Moves between units:
k: q210->q18, q401->q842, q193->q836, q12->q182, q18->q202, q540->q966, q553->q670, q309->q532, q931->q553, q417->q863, q842->q839, q103->q336, q688->q309, q561->q119, q466->q857, q611->q128, q285->q516, q705->q577, q304->q193, q857->q558, q55->q285, q148->q103, q960->q561, q84->q889, q577->q393, q134->q875, q382->q540, q875->q219, q701->q12, q3->q417, q889->q386, q675->q611
f: q210->q701, q401->q382, q193->q309, q12->q18, q18->q12, q540->q842, q670->q516, q553->q285, q309->q193, q931->q55, q386->q393, q532->q836, q417->q857, q842->q540, q966->q839, q103->q875, q336->q219, q863->q558, q688->q304, q561->q611, q466->q3, q182->q202, q611->q561, q285->q553, q393->q386, q558->q863, q202->q182, q128->q119, q705->q84, q304->q688, q857->q417, q219->q336, q836->q532, q55->q931, q148->q134, q960->q675, q84->q705, q577->q889, q134->q148, q516->q670, q839->q966, q119->q128, q382->q401, q875->q103, q701->q210, q3->q466, q889->q577, q675->q960
d: q193->q540, q670->q182, q553->q12, q309->q842, q931->q701, q386->q863, q532->q839, q417->q309, q103->q553, q336->q670, q863->q532, q688->q401, q561->q875, q466->q304, q611->q103, q285->q18, q393->q558, q558->q836, q128->q336, q705->q466, q304->q382, q857->q193, q219->q516, q836->q966, q55->q210, q148->q931, q960->q134, q84->q3, q577->q857, q134->q55, q516->q202, q119->q219, q875->q285, q3->q688, q889->q417, q675->q148
z: q193->q304, q12->q701, q18->q210, q540->q382, q670->q553, q553->q931, q309->q688, q386->q889, q532->q309, q417->q3, q842->q401, q966->q540, q103->q148, q336->q103, q863->q417, q561->q960, q182->q12, q611->q675, q285->q55, q393->q577, q558->q857, q202->q18, q128->q611, q857->q466, q219->q875, q836->q193, q577->q705, q516->q285, q839->q842, q119->q561, q875->q134, q889->q84
y: q210->q382, q401->q701, q193->q285, q12->q842, q18->q540, q540->q18, q670->q532, q553->q309, q309->q553, q931->q688, q386->q128, q532->q670, q417->q103, q842->q12, q966->q202, q103->q417, q336->q863, q863->q336, q688->q931, q561->q577, q466->q134, q182->q839, q611->q889, q285->q193, q393->q119, q558->q219, q202->q966, q128->q386, q705->q960, q304->q55, q857->q875, q219->q558, q836->q516, q55->q304, q148->q3, q960->q705, q84->q675, q577->q561, q134->q466, q516->q836, q839->q182, q119->q393, q382->q210, q875->q857, q701->q401, q3->q148, q889->q611, q675->q84
o: q210->q55, q401->q688, q193->q857, q12->q553, q18->q285, q540->q193, q670->q336, q553->q103, q309->q417, q931->q148, q532->q863, q417->q889, q842->q309, q966->q836, q103->q611, q336->q128, q863->q386, q688->q3, q466->q705, q182->q670, q285->q875, q558->q393, q202->q516, q304->q466, q857->q577, q219->q119, q836->q558, q55->q134, q148->q675, q134->q960, q516->q219, q839->q532, q382->q304, q875->q561, q701->q931, q3->q84

The rows follow the links: the fewer symbols apart two units are, the more alike their rows tend to be.

Each row is also shifted at random along 4 hidden directions that mean nothing.

Rows with their units:
[-23  27 -12  35   6  15  -9 -34   3  30 -26 -39 -22 -11 -33  12 -16 -26  13  11  -3  18  35 -42  -6  -5 -27 -38 -31  28  39 -28 -25 -23 -25  50 -17 -11  -6  -5 -23] | q875
[ 36  -3  -9  35  -1  -1  12 -14  -7  22  25 -23  14 -15 -18   4  -4 -10   5  36 -35 -15  55 -10  39 -30  15   1 -36  30  -9 -45 -66 -16  13  26  42 -71 -26 -23 -34] | q134
[-17  -9  12 -20  -2  -9  20   0   0 -51   4  42 -13  -9  12   7  34   6  13  18   9  -2 -33  10 -37  32  18  20  27 -21 -24  35  60  13  16 -16 -13  36  24 -25  63] | q417
[-71  18 -26  33   1  -5  -5 -23  21  14  -5 -17   1   3 -25  14  26 -19  10  61 -27   3  47 -43  22  -1  10 -20 -21  40 -12 -31 -52   8 -11  65  31 -63 -20 -41 -41] | q960
[  1 -23   6  18  16  26 -36 -19   3 -29  14  25  39  -4  36   0 -23   5  18  30 -56  39 -27   5  -7  12  19  20  -7 -27 -39 -12   7 -23  43  -5  21 -35  -1 -21  -7] | q304
[-48  25  -9 -22 -32 -44  19  28  -6  29 -20  -1 -26 -15 -12 -12  18  54   1 -29  29 -29  17  10 -15 -37 -24  25   1  11 -43  18 -37  21  10   5  44  -3 -10  12  10] | q336
[-29  -2  26 -15   9  10 -34   8 -18 -13 -40  16  18  13   1  14 -30 -40   7  -5 -15  39 -38   1 -27  -7   6 -20  -7 -10  22  22  15   1 -33  -1 -46  43  15  47 -30] | q836
[ 87  -8   1  25  22  16 -22  -4  21 -19 -14  12  41  -3  15   9  -7  -7  21  39 -46  28 -16 -24 -11  32  21  19   6   0  19   1  47 -12  25   2  28 -29   3 -23   0] | q466
[-31   0  -7  45  11  23 -34 -33 -21  -2  30  -6   8   0  21 -20 -21 -19   3  30 -43  21   7  -3  32   0 -25 -24 -23   4  -8 -44 -43 -23  36   0 -42 -25 -16 -26 -12] | q55
[ 58   1  11 -30  -9 -35  14  46   5  -6 -31   8  -2   6  -7  10  18  42  -2 -29  31 -17 -20  10 -46   8  -2  36  23  -4  -1  55  53  27   1 -15  51  36  12  31  23] | q863
[-12  -6 -11  20  13 -14  11 -18  31 -38   4  13  -9   2  -1   7  46 -16   9  57  -8  -9 -17 -13  -6  27  28   9  34  13   9 -12  57  26  -5   5 -15   8   8 -44  29] | q84
[  5  -3 -14   0   1  15   9 -13 -18  14  49 -27 -17  14   9  -9 -28  -2 -17 -25  23 -30  17  28  38  -1 -30  -4   6  -7  36 -19  12 -11  13 -48 -28  28   0  11  34] | q12
[ 15  36 -10  22 -38   6 -26 -12 -11 -10 -50  18 -14 -16   3 -16  11  -2  15 -17   0   8  -9  -7 -55 -42 -46 -31 -24  29 -52  -1 -32 -19  23 -10 -49  31   6 -12 -13] | q119
[-70  15 -25   6 -18 -17  34 -11   4  23  15 -17 -38 -20 -21  -6  13  21  -1  -5  30 -44  41  -6  18  -7 -23  -3   2  15 -22  -4 -23  13  -9   6  16  -5  -6 -27  30] | q103
[  2 -33  28   2  18 -35  59 -31 -13 -33   6  17  -6 -12 -22  14  46 -34 -24  38  13 -18  11  28 -17 -41  66 -64  14  -2 -74   4 -82  27 -82  19 -77 -26 -12 -59  -1] | q889
[-50 -10 -20  -4   2  -2   2   5   7  25  56 -16  15   1   5 -26 -19  29   0  -2   4 -31  30  12  59  14 -14  44  13 -20  -5 -17 -17  -2  26 -10  64 -32 -19  -3  18] | q701
[-19  21   2 -28 -32 -14  17  17 -24  17  13   3 -32   2   9 -19  12   8 -22 -44  38 -28  -3  19  -5 -31 -30  -7  -4   8  -4  11 -17  15 -11 -23 -35  37   0  18   9] | q670
[-41  -2  -9   0  -2  -3  30 -13  -7  16  25 -38 -31  14 -13  -7   1  -4 -34 -20  34 -36  35   9  44   1 -19 -14  -1   1  27 -18 -19   6 -23 -17 -33  14 -17  -2  28] | q553

In each set, the symbols that take the first to the second take the third to the fourth, perhaps in another order. Give the fourth.
Answers are names.
[ 75 -13 -11  -6 -16 -21  44  -5  -6  28  34 -38 -34   4  -9 -12 -26 -16 -33 -31  48 -46  34  20  49   4 -17 -24 -10 -15  23 -12 -32  -2 -26 -22 -25   4 -15   4  33]
to [-35  -2  18 -37   2  -5   7  13 -15 -10  -3  13 -14  34   3   8  15 -27 -19 -30  31   0 -50   1 -17  12  11 -11  24 -17  46  24  67  35 -61 -21 -64  55  21  38  16]
as [-51 -27   2  -1  37  29 -28 -11  -1 -19  29  10  34   2  24   2 -28 -28   1  22 -37  38 -26   6  12  18  24   9  10 -28   7 -21   2 -24   5   3  -6 -30   3   6 -16]
to q18

[ 31  -1 -23   9  23  14 -17  -6  -5  39  35 -40  13  17   5 -15 -38 -20  -4   3 -11   5  31  -4  63  16  -8  15 -16  -6  57 -37  -7 -18  -5   5  28 -40 -13  18 -20]
to [ 33 -34  17  -3  40  29 -13  -8 -20  -6  49 -14  51  13  -1   7 -34 -47 -17  28 -34  30  -6  27  34 -10  49 -16  -3 -38  -5 -24 -49 -22 -36   5 -31 -38  -8  -5 -35]
as [-14  15   1  -9 -20   3  -9  20 -34  30 -21 -15  -7  -8  -5 -12 -30  11   1 -53  10  13  21   9  -3 -57 -37 -21 -20   7  -4   7 -57 -15  -4   8  -3   8  -2  47 -39]
to q836

[ 85  10 -22  15 -34 -33  41   5  23  20 -18 -24 -39  -3 -20  -6  34   3  -6  -8  39 -46  34 -19   2  -1 -24   1   7  24  17  -2   5  15 -10  15   5   8 -10 -27  30]
to [ 29  20  -6  34  -1  -7   0 -41  13  15 -43 -23 -28  10 -22  15  16 -58   7  12  11   7  18 -46  -5   3 -17 -39 -26  46  54 -28   4 -10 -36  31 -58  11   5 -18 -15]
as [ 45   6  17  -1   6  -1  -2  11  14  -6 -68   4  -2   9  -9  27  20 -27   1   5   8  20 -25 -36 -51   4   6 -31  -8  32  50  15  37  19 -68  15 -41  31  11  25 -20]
to q386

[ -2   2  -7  38  16 -17  -8 -42  17  21 -10 -20  -5  13 -20  -5  16 -44   0  45 -14   4  38 -45  30  -7   4 -37 -12  43  30 -43 -44  12 -30  35 -22 -35 -25 -24 -36]
to [ 38 -11  -1  23   9 -12  23   4  24 -26   7  21   4 -17   6  -2  49   5  -2  50  -1 -25   1  -1  -2   8  41   5  30   6 -43   5 -13  22   2  10  15 -37  -6 -51  26]
as [-49  21 -18 -11 -18 -33  22   3  13  22 -33 -19 -42  14 -21   8  42  -5 -13 -15  46 -40  20 -26 -17 -11 -22 -17   4  37  36   2  13  44 -51  19 -21  25  -7   9   2]
to q393

[-111   14   -4  -20  -20  -24   20   -4  -21   13  -17   -6  -46    5  -16   -2   22  -20  -25  -17   42  -28    7    0   16  -44  -20  -33    2   24  -12   -4  -28   33  -52    8  -50   28  -20    3    0]
to [-64  29  15   4  -3 -19 -22  10  11 -19 -65  33  -2 -10  -7  25  16   2  31   1   0  39 -26 -28 -69   0  -2   1   2  24 -12  20  33   6  -9  33  -3  17  29   3 -33]
as [-10  28 -12  13  -7  33 -30 -19 -10   3 -12  -5   3 -29   8  -7 -49  20  20 -20 -13  24  14   4   0   8 -55  -5 -46   7 -19 -12 -24 -49  64  -1  18   5  17   7 -10]
to q417

[  2   0 -21  34   5   0  18  -9  29  -3   2 -11 -29  -4   3  -6  48  -6  -5  29   4 -29  24 -26  22  36 -16  11  20  23  33 -20  39  23  -6  11  -9   5  -4 -40  30]
to [ 60 -21  10   7  -5 -28  52 -10  -9 -26  -6  30  -9 -19 -26   6  35 -13 -21  12  14 -22   5  19 -21 -12  40 -26  12 -12 -57  16 -26  20 -31   6 -44 -11  -5 -48  22]
as [ 25 -23   5 -14  26  -2   9   8   7 -23  45  -1  10  24  13   2   5   5  -6  37  -9 -10  -6   2  29  41  39  35  37 -25  24 -16  44  12   3 -10  13  -4   1 -10  32]
to q553

[-25 -14  -1  24  42  29 -32 -23  24 -22  -1   9  24  21   8  13   8 -54  13  63 -48  39 -13 -25   9  27  39 -13   1  10  15 -15  23  -5 -22  24 -39 -14   3 -36 -14]
to [-19 -17  28  -8  46  16 -11 -11 -10   3  -6   0  35   6 -35  36 -41 -52   1  24 -31  39 -15   8   3  -7  38 -32 -18 -32   4  13 -33 -11 -34  27 -14 -25   7  16 -45]
as [ 23  11  19  20  15  -9  -2   2  36   2 -56  16   9 -14 -34  26  16 -13  21  32 -16  27   8 -39 -27  19  24  -2   1   7  17  22  35   6 -16  48  36 -13  12   3 -21]
to q558

[ 34 -17   0   4  33  38 -39  -4  -3 -15  31  -2  23  31  17  11 -19 -26   2  21 -37  33 -24 -10  21  44  11  17   1 -28  61 -14  46 -18  11 -22 -14   3  15  14  -2]
to [-97  10 -17  -3   1  25 -29 -15 -13  23  12 -20  -4   2 -18   0 -41 -12   1 -17 -13  21  22  -6  28   3 -16 -12 -35 -10  19 -17 -26 -39  24   8  19 -11  -7  28 -27]
as [-70  12 -42  19   0 -16  16 -17  38   4  19 -28 -24   9  -1  -9  34   6   3  38   7 -29  43 -30  42  34   3  13  17  13  34 -31  30  16  10  21  44 -25 -20 -37  37]
to q417

[  8  31 -13  32  -8  -2 -19 -30  33   4  -7  -7 -18  -8  -2  -1  24  -5  19  34 -18   0  25 -45   2  15 -21  11 -10  32  25 -33  20  -2  10  38  25 -24  -2 -27 -18]
to [-130   26  -31   29   21   40  -38  -35    9   -6   22  -13    3   21   16    3  -10  -39   13   34  -33   22   15  -43   41   33  -17   -4  -15    6   37  -46   13  -17   14   19   -8  -14  -11  -10   -9]
as [-29 -30   3   1   7 -11  19  -1   8 -16  36  24  31 -15   2  -5  39  11   4  56 -24 -23  12  27  10  -5  64  18  27 -18 -67   1 -23  21 -14  15  30 -49 -16 -60  11]
to q401

[-37 -28  18 -30  10  15   8  -8 -15 -37  48  38   5  -1  17  -1 -15  -1  -7 -10   9   1 -47  45   1  34   8  -9  20 -48 -14  15  30 -14  20 -48 -41  39  14   5  37]
to [ 12 -15   5   2  13  37 -35  -7 -14 -51  34  29  31  -1  56 -13 -36 -13  11  23 -50  40 -46  14   0  29  10  13  -2 -26 -17  -9  23 -37  59 -40 -38   4  12  -8  -1]
as [-31 -33  12 -30  18  -4  23  -2 -18 -38  39  31  10 -13   7  -3   1  21 -13  -9   7  -5 -21  50  -7  -6  40   0  33 -54 -71  27 -25   4   7 -29 -28  -6  14 -31  41]
to q304

[ 30 -13  32   5  27  10  -1 -34  -2 -17 -31  19  16  -8 -19  20  -3 -62  -9  25 -18  42 -21  -3 -34 -15  59 -48  -2  -7  -7  11 -33 -16 -49  27 -65 -25  11 -19 -30]
to [ 29 -12   9  29  23  19 -18 -22   8 -29  -1  11  27  15   6   7   2 -38   8  52 -50  35 -11 -21  -4  25  42 -18   9   3  27 -13  26 -13 -18  20 -23 -19  13 -29 -13]
as [-13  -4  22 -32  -1  13 -23  21 -34  -7   2  22  32 -15  25  -7 -36  12  10 -34 -14  32 -42  33 -31 -31   4  -5  -7 -23 -45  30 -23 -27  22 -21  -5  11  17  52 -34]
to q540

[-40  30 -19  18 -38 -17  16  -1  30 -16 -28  11 -50 -32   0 -23  47  52  16  -4  21 -40  20 -30 -22  22 -50  21  -1  31 -19   7  53  13  61  -4  22  34  13 -38  48]
to [-23  25  18  -8   3  -8 -10   8  19   4 -67  10  10  -3 -25  32  12  -9  17   6  -5  18  -7 -25 -63  -8   7   1  -3  24   7  47  23  13 -17  35  26   5  13   7 -33]
as [-40 -12 -15  21 -19   5  10 -12   3 -16  53  -4 -14  -7  25 -39  -2  24  -9  14  -7 -31   9  20  38   4 -12  24   6  -6 -38 -17 -19 -19  58  -9  19 -27 -10 -35  23]
to q193

[-11 -15 -23   8  11   5  13   6  10  32  64 -36   7  18  -5  -8  -9  -3 -23  20   9 -35  39   4  77   3   8  21  25  -9  52 -21 -12   0  -9  12  41 -38 -34   3   9]
to [-46  -3 -28  10  16  23 -30 -24 -17   8  36 -18  11   8  11 -20 -39 -21  -5  14 -25  11  19   2  49   6  -5 -11 -29  -6 -11 -37 -40 -20  16   8 -17 -41 -25  -6 -19]
as [ 32  -4  16  -6 -20 -33  32  28  -5 -11 -31  22   4 -13 -11  -1  36  33   0 -18  12 -23 -13   7 -51 -32  16   3  20  12 -49  41 -17  15  -9   4  31  11  -2  -5   5]
to q393

[-64  34   4  -3  -3   8 -32  -3 -15  29 -33 -17  -6   9 -16  10 -20 -31 -10 -28  20  17   2 -15  -3 -14 -38 -21 -29  15  52 -16  -8  -8 -39  12 -34  19  10  56 -46]
to [ 15  20  -2 -13 -31 -13  12   3 -13   8 -25  11 -40   5  20 -25  14  12 -19 -40  31 -35 -10   7 -24 -20 -50 -12  -2  27  -9  -5  17  13  -1 -25 -53  56   0   8  20]
as [-82  20   5 -15  -1  14 -38  19 -11  33 -20 -23  -6  13   0   8 -32  15   2 -34   6  12  -1 -13  11  -7 -28   8 -18   8  33   6  -3 -15  13  -6  30  24   2  69 -29]
to q670

[  6 -26  14 -24  -4  13  20  10  -6 -41  17  26  -6  -8  24   2   2  17  -3 -12  19  -7 -38  35 -14  43   8  31  42 -46  -6  33  78   0  40 -49  -6  46  23  -5  66]
to [-11  17 -15  28 -27  -8  29 -15  18  -1 -15  -7 -48 -10   0  -6  39   2  13   0  32 -37  11 -29 -12  11 -36  11   7  36 -12   0  22   9   8  -5 -13  22   9 -34  32]
as [-34 -10  10 -40   2 -12   2  48 -20  -8   8   7  12  10  -2  -3 -12  15 -17 -38  12  -9 -47  28 -17   3   4  14  18 -31   7  33  30  15 -10 -26  13  20   5  47   2]
to q336

[ -9  -4   4 -54 -10 -31  22  55   6  17  -6  11   7   5 -12  16  11  41  -8 -31  27 -12 -13  16 -27   1  13  32  23 -15  -5  49  30  28  -4  -3  57  19  11  35   7]
to [-80 -21  16 -36   4  14   2   9 -35 -26  26  23   2  10  22 -17  -4  -7 -19 -40  13  -1 -38  43 -18 -26  -2 -13   7 -41 -34  25  -1   5 -19 -35 -44  34   6  22   7]
as [-45  33 -16  -4 -20  12 -30 -18 -19   5 -50   9 -18  -2   8  -7   0  -5  14 -29   3  22 -11 -21 -31 -23 -46 -28 -35  25  -5   0   6  -8   1   4 -41  53   6  14 -22]
to q516

